Rows near named flat spaces through zero:
liv-teto: [  59  -63 -333 -189   -7 -116  530  -21  143 -302 -217  106  163  247
  -83  123  305  294 -137  327   62]
mur-tusag: [  63  -50   53  231  -24  -17 -289  -68   67   38  150  -21   48   19
  177  -37   21 -224  140    1  226]
nefu-mogas: [ 152 -522  106   59 -146 -258  -90  -14  297  -51  294  195  -28  227
 -125  -61  203  -69 -178  355  300]
zome-pidur: [-412  572   76  114  130  328   86   87 -195  290  -59 -360  270 -432
  -92  239 -207    2  273 -342 -457]
nefu-mogas: [-546  507  186 -280  335   58  255  333 -183   77  194 -144 -235  -28
   -7  156  -18   44 -116   97 -229]
zome-pidur: [ -30 -131 -174 -170  -37   28  222  -44 -162 -107  -72  267  -89  -44
 -174  -89  -88  265  -52  335  -21]
mur-tusag: [ 291 -241  112 -135 -207 -297 -322 -216   85 -339   35  449 -455  368
  444 -406  206   45 -171  -17  542]
zome-pidur: [   4 -505  290   99 -245  160 -393 -270  -69  144  103   91  -87 -213
  -75 -195 -325  -31  215 -138   70]
vef-pap: [ -95  131  -79   -6  -15  316   16 -116 -267   99 -280 -106   97 -339
  -97   -4 -357  121  218 -273 -301]
zome-pidur: [ 127   96  -77  158   82 -206 -135  108  154  -61  199   78  -19  208
  160  -23  209 -214 -102  221  263]
mur-tusag: [-253   90  273 -234   32   34  183    2   72  -31   -1  -87 -128  111
   32   68   72  152  -23 -177 -135]
nefu-mogas: [  93  -98 -114   65  -51 -168  114   81  117   -6   93   34  158   40
 -109   89  226   -4 -117  215   83]
vef-pap: [ -35   50  -24   37  -20  116 -160 -104  -26  -60 -120    0    0  -75
   70  -97 -183  -22   58 -161   26]
zome-pidur: [  44  137 -407   84   65 -165  306  210  196 -104  -42  -18  363   28
 -253  187  230   16 -267  340   -5]
nefu-mogas: [ 275 -582  -87   91 -143 -335 -142  -25  315 -198  232  236    5  302
  -17 -101  263 -138 -244  454  521]
vef-pap: [-126  279   15  -22  271  101 -145  197 -301  124   74 -181 -194 -102
  167   24 -192 -231   53  -48  -42]
zome-pidur: [ 135  280   29  193  -11 -442    6  256  295   75  478  374  -49  222
  -91  -48  458  -47 -306  457   93]
mur-tusag: [  48  121   44  107   -8 -134 -443   23   23  -75  193  294 -266   44
  165 -308  -96 -166 -167   70  268]
zome-pidur: [-183   81  362 -333  -60   72  208 -145  -90  -27  -61   83 -316  114
  142  -52   61  331  114 -253 -179]
zome-pidur: [ -77  -63  -65   -6  -42  154   72  -80   -8   -6 -167  -93  163 -139
 -140   49 -152   81   64  -98 -124]
vef-pap: [ 299  -99   36  236  -90 -122  -60  -27   -3  210  216  123   36   33
   14    8  195  -73  176  170   22]
vef-pap: [ 152 -425   51 -118 -198   25 -154 -221 -233  -54  -76  179 -211  -71
  106 -202 -118  107   97  -41  184]
nefu-mogas: [  31  -86   47 -162  -24  -89  176   32   -9  -24   11   82 -113   94
  -54    5  116  138  -95   78  -44]
vef-pap: [-120  265  -89   34   17  109  500    5  127   98  -91  -41  323  -37
 -304  240  123  279  130  105 -423]
zome-pidur: [-114  106 -379  -76   14  221  719  -70   33  -66 -383 -115  485  -95
 -378  310   41  405  148  172 -405]
nefu-mogas: [ 115 -353   93 -247 -197 -226 -141 -190 -126 -302    6  218 -337  205
  477 -205  272   84  -55  -18  573]
mur-tusag: [  57  -72  119    5  -67   21 -336   19 -325  172   82   53 -222 -269
   60 -166 -216  -97   19 -163   16]
liv-teto: [ 260  -46 -220  242   69 -125 -279  131 -143   81  130  -56   54  -71
  150   -1   41 -348    1  156  268]
mur-tusag: [-256  324 -147 -217  226  239  455  123 -158    4 -327 -384  171 -109
  -93  295  -86  139   62 -192 -388]
vef-pap: [ -35  373 -387  151  259  192  176  218 -238  170 -132 -231  276 -272
 -195  207 -204 -109   96  132 -307]
liv-teto: [ -53 -303  518 -256  -35 -198 -682 -105   80 -283  266  290 -798  383
  517 -499 -112 -213 -267 -177  602]
liv-teto: [  86  -64   67   36  -71   68  -37  -98  -55   82  -79  -91   43  -63
   56   24  -16    3  155 -209  -65]
liv-teto: [-187  122  180  126  181  -73 -337  167  190   14  372   60 -187  139
   38 -106 -103 -306 -154  201  176]
liv-teto: [ 191 -317   13  116  -46 -316 -382   82  221 -123  309  218 -160  218
   77 -195  115 -279 -305  296  482]
liv-teto: [   7   71 -161  132    6  225  260   34  -94  260 -215 -342  445 -332
 -318  295 -111   46  203 -176 -447]
zome-pidur: [  21 -244  -92   86  -46 -106 -149   41  -33  -19  189  119   13  -62
  -47  -56    5 -110  -83  316  270]
mur-tusag: [  20 -513  -40  -45 -205  104  392  -87   64  149  -89  -28  325 -194
 -589  179  -56  293   47  172 -331]
mur-tusag: [  22  376   65  109   98  -68  -90   94   77   66  135  101 -106   98
   80  -62   55  -76  -28    1  -76]
vef-pap: [ -26   74  259 -192   86 -135 -267   14   42 -182   98  110 -481  312
  387 -225   35 -111 -165 -152  267]
mur-tusag: [ -71  614 -271  256  348  -65  -84  375  -94  121  216  -95   90  -71
   60  112   22 -338  -78  285    3]
liv-teto: [  83 -374  103  -91 -319 -142   94 -252  239 -185  -15  286    9  155
  -47 -115  223  285  -60   59  173]
liv-teto: [-256   57  270 -402  -31  295  -89 -179 -431  -50 -339 -149 -359 -217
  271 -136 -352  195  145 -656 -144]
mur-tusag: [-273  116   -2  -79   68  114  387   45   48   46   25   -4  134  -36
 -283  163   -1  224   48  226 -275]
zome-pidur: [-273  618 -455   55  272  302  399  173 -241   63 -289 -259  392 -334
 -210  277 -199   90  130   72 -417]
liv-teto: [-162  274 -364  108  267  187  516  192  170   44 -212 -444  575  -43
 -332  459   20  -26   55  136 -364]
nefu-mogas: [ 120 -393 -138  -65  -78   -3 -112  -93  -81 -148 -127    5  -17  -19
   42  -81  -99  -42  -52   34  250]
zome-pidur: [-156  -66   67 -342  -10   19  133 -135    8 -316 -188   76 -233  210
  198  -97   21  214  -79  -92  148]
liv-teto: [-154  349   85  161  165  241 -133   62 -289  295   87 -179   -2 -268
   64   69 -241 -152  315 -127 -234]
nefu-mogas: [ -18   11  116   25  -42    7   30   12   13  128   65  -16   26  -62
  -95   39   18   37   37  -55 -140]
vef-pap: [  99 -103  120  -63  -67 -117   15  -59  -17   -4  179  347 -273  161
   18 -165   90  135    0  257   62]
vef-pap: [ -53  -94 -218   32  -47   84  348   93  -82  168  -65  -76  354 -304
 -481  213  -49  172   -4  211 -318]
nefu-mogas: [  92  -76   46 -139 -223  106   13 -306 -221  -89 -308   26  -56  -96
  268  -89   18  241  237 -405   29]
vef-pap: [ 358 -343 -306  158 -127 -160 -109    2   61  -60  -62   45  203  -31
  -96  -26   69 -125 -142  153  223]
mur-tusag: [-339  602  359  -13  187  315  -15   -4 -149  241  -33 -293 -102 -122
  191  102 -186  -12  344 -524 -426]
vef-pap: [ -46  416 -131  204  354 -285  -49  434  362  -41  329 -150   95  313
   58  168  287 -431 -339  326  182]
mur-tusag: [-186  206  396  -30  -16   37 -171  -53   40   93  181  111 -263   38
  106 -133  -58   38   68 -195  -97]
nefu-mogas: [  75 -144   24   30 -102  102  137 -165   73   38 -102   27  111   12
 -125   27  -25  149  167  -27 -154]
liv-teto: [ 169  245 -235  298    6  -65  119    8 -121  146  172  180  185  -54
   50   78  241    7  266  401   25]
nefu-mogas: [ 216 -247 -142  228  -73 -169 -129   14  199  -21  143   64  178   78
  -59    4  141 -174  -77  256  249]
nefu-mogas: [-308   92   71  -12  111   33   31   76  114  -46  150  -51   27   38
  -39   67  -17  -45  -44  157   53]
[-446  194  686 -304  -74   75 -167 -187 -106  -23  195  152 -550   86
  400 -209   -6  205  157 -372   44] => zome-pidur
[-136  377  188   17   69  150  110   20  -65  208  -36 -201   46 -101
   34  140   -3   49  209 -326 -356] => zome-pidur
[ 151 -526 -212 -115 -204    4  303 -200  -25 -142 -185  129  157    6
 -183   32   74  277   54  260   87] => mur-tusag
[ -67  500 -240  254  304  128 -184  315 -175  209  -50 -460  258 -301
   32  207 -195 -421   12 -211 -157] => liv-teto
[ -14  248 -212  235  210   44  -33  204 -117  172  159  -58  130 -134
  -99   97  -94 -215   65  304  -68] => vef-pap
[ -69   21 -112  -25  -52  166  454  -32  -12  124 -208 -163  355 -182
 -333  257   18  264  147  -35 -411] => zome-pidur
[  90 -614   -1 -216 -180  248  -62 -269 -216  -63 -346  -10  -93 -185
 -159 -150 -436  166   81 -218  -61] => zome-pidur
[ 196 -586  -32 -193 -196 -254   86 -120   82 -253   48  273 -151  258
   48 -114  259  145 -172  319  405] => vef-pap
[-182 -280  177 -202 -178  331  175 -246 -161   82 -320 -228  117 -287
 -173   91 -262  283  243 -438 -322] => liv-teto
[ 289 -340 -284   48 -227   18  217 -133  -63   29 -243   55  300 -182
 -281   57   18  206   56   67 -116] => vef-pap
[-101  551 -142   39  351 -136 -263  292   30 -184   86 -105 -175  194
  388  -48   38 -382 -256    5  286] => liv-teto

Rows near named flat spaces through zero:
bapapmak: [ 108  226   51 -299  -74  -39  -68   47  190 -146  -90  227   67   64
  172  202  133 -169 -133  -77  125]
bapapmak: [ -64 -231   95 -123 -260 -180  -50 -225  -26  296  -81  -83  392  -84
 -111 -219 -229 -259 -328 -113  246]
gilsiza: [-157  -48  344  255   78 -148  264 -205 -159  238 -214   52  168 -254
 -357  -37 -159   86  148 -180  108]
gilsiza: [  56 -111  -31 -369  -27  134 -127  -85  167 -247  217  -81   91  161
   95  192   37  -96 -169  213   -1]
gamtizo: [-220 -295 -223   61 -408  -88 -362 -178  -18   47  -17   19  418   83
   62   75  -84 -214 -378  466 -125]
tubifvide: [ -13  130 -287 -264 -352  -46 -243   70  153   45  -51  153  241  110
  416  -79   23 -211 -128   62  212]
tubifvide: [  47 -588  -22 -410 -154  112   20 -419  -47  -46  456 -423  394   71
 -217 -140 -138 -174 -539  412 -146]
bapapmak: [ 201  226 -254 -391 -304  -50  -98  130  177 -192   52  155  201   76
  496 -132  225 -172  -10   64  111]
nogsini: [ -20   -7  291 -104  304  190  272  -27   25  195  -51 -307  -48  128
 -193 -109 -290   50  -51 -322   72]
nogsini: [-147 -315 -203  -70 -197   82 -270 -194   -8 -111  190  -73  192   51
   56  207    3  -75 -277  523 -209]
bapapmak: [ -96  233  463 -104  207  -53  222  -97  106  206 -300  192   43  -78
 -247  189 -192  -21   94 -490  433]
gilsiza: [  -7 -126 -105 -200 -432 -135 -196 -116   82  -55  -52   13  540   90
  210  -85    0 -299 -338  267  -33]
tubifvide: [-107   77  331 -187  252  100  276 -208   46  144  -28   78    6  -46
 -318  198 -171   75   46 -232  296]
tubifvide: [ 181  353  224  333  407  -44  368  247 -119 -102 -124  130 -498 -235
 -111  -22  224  331  572 -383  -87]
gilsiza: [ -61 -370  137  -53 -231  -96  -37 -264  -25  -20   15 -226  530   48
 -144 -109 -155 -189 -299  250 -119]
bapapmak: [-260 -120  424  273  280  -21  245 -219 -115  298 -152  -55    6 -143
 -531   59 -337  176  230 -277  251]
tubifvide: [  97  184  132   49  -27 -147   65   73    6  -71 -196  156   24 -147
   97   26  147  -35   92 -142  -23]
nogsini: [-124   29 -287  -11 -327  -12 -108   -9  -70  294 -154   24  251  -21
  314 -175  -57 -159 -327  141 -106]
gamtizo: [  80 -110  463 -666  261  193  256 -343  177 -117  191 -173  118  -86
 -153  289 -101  -57 -143 -154  251]
tubifvide: [ 116  -68  -17   97 -187 -167 -246   67   72 -438  -14   94  153   73
   98  171  251 -115  -34  319 -281]
nogsini: [  29  -54 -185  101  -80  -52 -113    3  -66 -158  141  119  -97 -107
   46   80  202   65   89  243 -125]
tubifvide: [  23 -175  100  270  -65 -147  -64  -13  -74 -165  -58  -72  128  -12
 -130  -10   52  -25  -13  164 -264]
bapapmak: [-176 -540 -552   12 -626  -15 -445 -187 -143  224  139 -297  523  147
  236 -291 -146 -339 -791  678 -401]
gilsiza: [  24    5  271   12  203   14   38   27  109 -183  -22  -54  -52  101
 -165  136  -54   61  210 -134   94]
bapapmak: [  93  120  287   27  375  133  307   51  -18 -105  -20 -116 -239  -43
 -131   84   33  190  199 -190 -140]
nogsini: [  11   39  240 -113  295   21   82 -124  108 -321  225  235 -238 -118
 -290  414  123  231  500  -42  337]
gamtizo: [  63  -59 -204   60 -241 -148 -200   50  -28  -96   38   70   57  -98
  202  -82  158  -73   16  154  -55]
gamtizo: [ -36 -443 -352 -329 -371   27 -188 -375  -31 -148  502  -14  382   55
  -78   22   68 -137 -381  681  -62]
bapapmak: [  -9  557  421 -102  626  189  370   93  153 -135 -119  381 -545 -121
 -167  555  110  358  618 -472  346]
nogsini: [ -49 -218  -73   10 -160 -143 -275 -121    3  -80  118   90   31 -153
  -18  135   54  -60   26  150  150]
gilsiza: [ -64  151  -14  228  176   83 -105  211    4   47 -179   18 -337   39
   90  173   -1   78   41 -118 -132]
nogsini: [ -49   82  550 -135  417   33  369 -193   68   63  -20   58 -100 -134
 -460  186 -186  177  374 -458  488]
gamtizo: [ 120 -307 -155  -76 -208  -13 -284    1   58 -304  195 -222  183  225
   84  -25   79 -187 -330  393 -320]
gamtizo: [  83  369 -154   79   15  -22  133  263  -36  200 -161  136 -209  -56
  242 -260   69   69  198 -319  101]
gamtizo: [ 164  486 -128 -237  153  140   67  303  182 -109  -13  221 -334  139
  307   70  179   71  213 -250  164]
bapapmak: [  67   12  125   47  323   34   22    6   13 -198  189  125 -449  -98
 -272  304  129  196  276  -94  117]
gamtizo: [  24  175 -482  671 -184 -174 -252  424 -234   85 -210  150 -361 -131
  352 -228  267   94  142   93 -422]
gilsiza: [ 122 -127 -335 -131  -56  117 -206   54   31 -268  353  -43 -171  143
  115   77  196   -1 -135  359 -207]
gilsiza: [ -46 -154 -656  270 -412   -6 -478  250 -105  110   10 -155   -5  165
  470 -288   50 -149 -348  394 -418]
gilsiza: [ -65  187  387   81  364   42  356   -5  -34  265 -199  -22 -188 -148
 -238  -30 -202  181  314 -531  286]
bapapmak: [ -59   84   55  137  212   21    0    9  -33  -16   13  186 -344 -144
 -147  282   76  163  199  -74   76]
bapapmak: [-164  -68  -30  -64   60  115   13  -86   -7  336   26  -84  -32   83
 -145  -68 -280   -3 -125 -141  247]
tubifvide: [ -93 -333 -155    5 -343 -153 -313 -192    5  -81  133   43  338   64
  -95   39  -21 -182 -239  385   16]
nogsini: [  23 -335 -108  -29 -246 -111 -277 -147   -2 -276  199  -45  210  -47
   32  103  129 -112 -128  422 -156]
gilsiza: [ -21  -56 -343  -88 -347   12 -263   84   16  144  -63 -114  209  129
  401 -203  -37 -237 -409  177 -162]
tubifvide: [-120  -71  149  776   84 -227   -4  108 -260  110 -313    4 -153 -201
 -258  -53  -14  152  219  -68 -296]
nogsini: [-104  398 -142  146   48   -5 -110  263   59  228 -267  314 -309   16
  188   93   -6   45  167 -308  251]
gamtizo: [  80  150   63 -260  153  176  157   52   90   29   13  -90  -78  121
   75   -8  -43   -8  -97 -162   22]
gamtizo: [ -21  163 -137  777   -2 -238  -68  345 -271  210 -354  105 -363 -247
   84 -230  117  147  273 -199 -271]
nogsini: [ -96  141  122  115  197   45  -36   71   55  -33 -118  127 -228  -25
  -35  281   -5  117  218 -124   89]
gamtizo: [ 184  223 -385 -219   68  210   35  177   21 -197  300   96 -363   24
  324   25  312  148  111  162 -140]
nogsini: [  74   80 -289  271   34   54 -125  254  -91 -150   44    4 -346  -12
  232   14  238  134  108  183 -382]
tubifvide: [  71  112  -71 -102  122  135  -50  102   72 -187   82   39 -233   53
  140  215  150   55   11   76 -128]
tubifvide: [  67  -66  181  138 -136 -223   51  -20   10 -177  -92   -2  340   49
 -132 -164   13  -59  147   28  -13]
gilsiza: [-136 -149 -358  728 -149 -174  -98  122 -357  260  -42   -6 -165 -182
  -72 -361   16  181  194  158 -258]
nogsini: [ 104  346   40  192  353  110  118  287   41 -282  -21  167 -483   56
   17  228  233  280  442 -100 -139]
tubifvide: [ -31  331  196 -142  294  189  295  169  107  345 -217 -134 -146  144
   57 -212 -301   79  181 -611  352]
bapapmak: [ -63   49  298  -60  347  103  124 -109   79 -118   65  119 -218   -8
 -339  395  -33  162  207 -116  195]
gilsiza: [-124  -18  254  267  166  -14  152  -24 -121  300 -260 -120  -43  -77
 -227  -53 -218   35  -69 -258  -54]
gamtizo: [-203  130  -40  531  106  -71  133   64 -224  313 -194  181 -209 -159
 -216  -80  -70  238  295 -129   15]
[-160 -220  -66  160 -454 -339 -228 -109 -101  575 -288  -23  420  -74
  -64 -426 -334 -358 -419 -218  307] => bapapmak
[  62  -69 -204  370   34  -14 -165  193  -97 -216   88  -29 -271   76
  -11   22  180  112   76  243 -384] => gamtizo
[ -82  137   17 -329  -59   84  134 -120   72  243  -58   68  193   -5
   98  -38 -140  -77 -116 -140  282] => gamtizo
[ -49   37  209 -191  -99  -59  100  -81   76  229 -216  -91  337  -19
   82 -184 -225 -155  -68 -281  272] => gamtizo
[ -40  147  287  -63   12 -138  289 -118  -37  338 -243   94  181 -219
 -121 -181 -165  -37   86 -439  368] => nogsini
[ -93  181  346  242  568  187  277   98  -64  220 -184  -78 -520  -58
 -301  185 -173  264  202 -458   18] => tubifvide
[  -1  220  -57 -111  -81   14  -22  161   80  273 -239  -12   34   89
  267 -186 -129 -147 -152 -307  155] => gilsiza
[ -36   20   17 -193 -227 -108  101 -186  -17  177  -67  124  351 -126
   28 -115  -40 -138 -152  -13  177] => gilsiza
[  40  -63 -421    3 -454 -154 -103   -3 -125  189   47   51  274  -42
  229 -413   70 -172 -259  204  -69] => gilsiza
[ -66  -48   92  430  285   13   93   16 -201  -61   17    5 -393 -287
 -182  173  113  319  376   32 -221] => gamtizo
[-101 -268  -85 -162 -101  138 -183 -141   62  -66  144 -197  202  191
   20  111 -115 -110 -316  332 -138] => nogsini
